Here is a tiny trained network, its code and every weight. The questions are about switching its units off for an input and a class, where a switched-off unit gives its printed mean instead of its output.

import numpy as np


def w(rows, s, z=0):
    codes = np.array(rows[::2]) - 128.0
    scale = np.full(codes.shape[1], s)
    scale[-1] = z or s
    return codes * scale


def f(y):
    return y / 2 * (1 + np.tanh(0.7978845608 * (y + 0.044715 * y**3)))


def log_softmax(a):
    a = a - a.max(-1, keepdims=True)
    return a - np.log(np.exp(a).sum(-1, keepdims=True))


def net(x, mask):
    res = np.array(x, float).reshape(1, 3) / 4 @ E
    y = f(res @ A[0][:, :-1].T + A[0][:, -1])
    res = res + np.where(mask, y, B[0][:, -1]) @ B[0][:, :-1]
    return log_softmax(res[-1] @ U[:, :-1].T + U[:, -1])


A, B = {}, {}
E = w([
[174,99,6,138],'x0',
[109,41,153,177],'x1',
[191,173,144,225],'x2',
],0.012)
A[0] = w([
[61,113,114,77,91],'n0',
[155,79,147,130,249],'n1',
[168,182,94,219,79],'n2',
[91,51,128,82,89],'n3',
[195,115,83,106,118],'n4',
[139,167,173,216,94],'n5',
[138,206,110,75,101],'n6',
[101,191,203,117,125],'n7',
[86,122,108,89,122],'n8',
[154,83,50,154,111],'n9',
[114,141,200,122,118],'n10',
[174,129,144,191,172],'n11',
[129,44,148,165,74],'n12',
[134,189,106,100,72],'n13',
[219,136,161,142,215],'n14',
[178,100,71,175,78],'n15',
[155,119,44,87,97],'n16',
[98,181,173,111,88],'n17',
[115,150,185,125,98],'n18',
[67,117,107,83,234],'n19',
[181,140,154,172,152],'n20',
[149,101,58,168,124],'n21',
[151,203,127,89,72],'n22',
[185,124,67,117,126],'n23',
[95,115,209,151,108],'n24',
[124,4,162,206,132],'n25',
[118,125,109,143,86],'n26',
[170,195,120,87,147],'n27',
[124,155,126,213,83],'n28',
],0.016,0.012)
B[0] = w([
[73,112,58,81,185],'n0',
[170,211,143,134,220],'n1',
[92,119,71,96,206],'n2',
[72,112,48,118,190],'n3',
[118,116,186,107,188],'n4',
[75,96,83,83,199],'n5',
[3,162,118,207,192],'n6',
[161,108,201,101,214],'n7',
[107,140,76,107,174],'n8',
[148,74,207,105,206],'n9',
[154,94,171,98,188],'n10',
[133,151,77,98,206],'n11',
[9,137,117,207,165],'n12',
[3,83,123,188,158],'n13',
[170,178,86,99,222],'n14',
[111,91,163,122,186],'n15',
[116,87,175,104,208],'n16',
[97,81,164,112,172],'n17',
[123,79,171,104,168],'n18',
[193,184,72,95,248],'n19',
[131,136,73,95,193],'n20',
[136,102,202,97,200],'n21',
[55,109,129,160,170],'n22',
[155,110,177,119,203],'n23',
[135,61,187,123,195],'n24',
[39,196,162,184,224],'n25',
[69,115,131,121,122],'n26',
[82,179,151,210,204],'n27',
[43,105,58,90,170],'n28',
],0.014)
U = w([
[138,69,228,69,145],'0',
[114,113,54,49,72],'1',
[83,148,161,251,156],'2',
[217,239,153,104,251],'3',
[201,127,169,161,93],'4',
[199,133,162,176,80],'5',
[179,125,163,196,77],'6',
],0.016,0.013)

Each question gives the input, the list of numbers given to net, and the class t.
The units are the neurons (one row each of A and B). Each row of codes is followed by its name. A weight is (code - 128) times the scale printed after its matrix; where a second scale follows, it is the last column's (A, B and U).
mask holds one flag per neuron, in row order. A switched-off neuron (its flag False) gives its mean, the last column of its row in B, instead of its output. The means were averaged over made-up inputs and are rounded, as every weight is.
A unit's drop is (log p(t) with every unit on - log p(t) with that unit switched off) / (log p(t) with every unit on - log p(t) with every unit switched off).
The circuit of an input: a set's keep is (log p(t) with only the set's units on - log p(t) with every unit switched off) / (log p(t) with every unit on - log p(t) with every unit switched off). Starting from the 12 units with the biggest drops (on a tie, the unit counted first), units are removed one at a time, each time the one whose removal leaves the highest keep (on an exact tie, the one counted first), for as long as the keep stays at least 0.8.
circuit, biggest first: the units of the circuit, biggest drop first
top k neurons: the k neurons with the biggest drops, biggest first
drop when u is switched off: that unit's drop, to one decimal
input [-5,-4,6], class 1: circuit, biggest first	(n5)
input [7,6,6], class 0: top 2 neurons	(n9, n21)
input [4,-6,-5], class 2: top 2 neurons	(n6, n27)
input [-7,-2,-8], class 1: top 4 neurons	(n0, n19, n3, n8)
input [-3,1,-4], class 1: top 3 neurons	(n0, n3, n27)
input [6,3,5], class 0: top 2 neurons	(n9, n21)
input [0,-5,4], class 2: top 3 neurons	(n27, n19, n6)
input [4,-2,4], class 0: top 3 neurons	(n19, n21, n9)
input [2,4,4], class 1: top 2 neurons	(n27, n11)
input [-4,8,-6], class 2: top 2 neurons	(n25, n12)
input [1,7,-7], class 1: top 3 neurons	(n3, n0, n19)
input [-2,-8,-6], class 2: top 2 neurons	(n6, n27)
input [-1,-1,4], class 1: top 2 neurons	(n5, n19)
input [-4,6,4], class 2: circuit, biggest first	(n25)
input [7,2,8], class 1: drop when n20 is switched off	2.5
input [0,-7,8], class 1: drop when n2 is switched off	0.3
input [1,1,0], class 3: drop when n22 is switched off	0.0
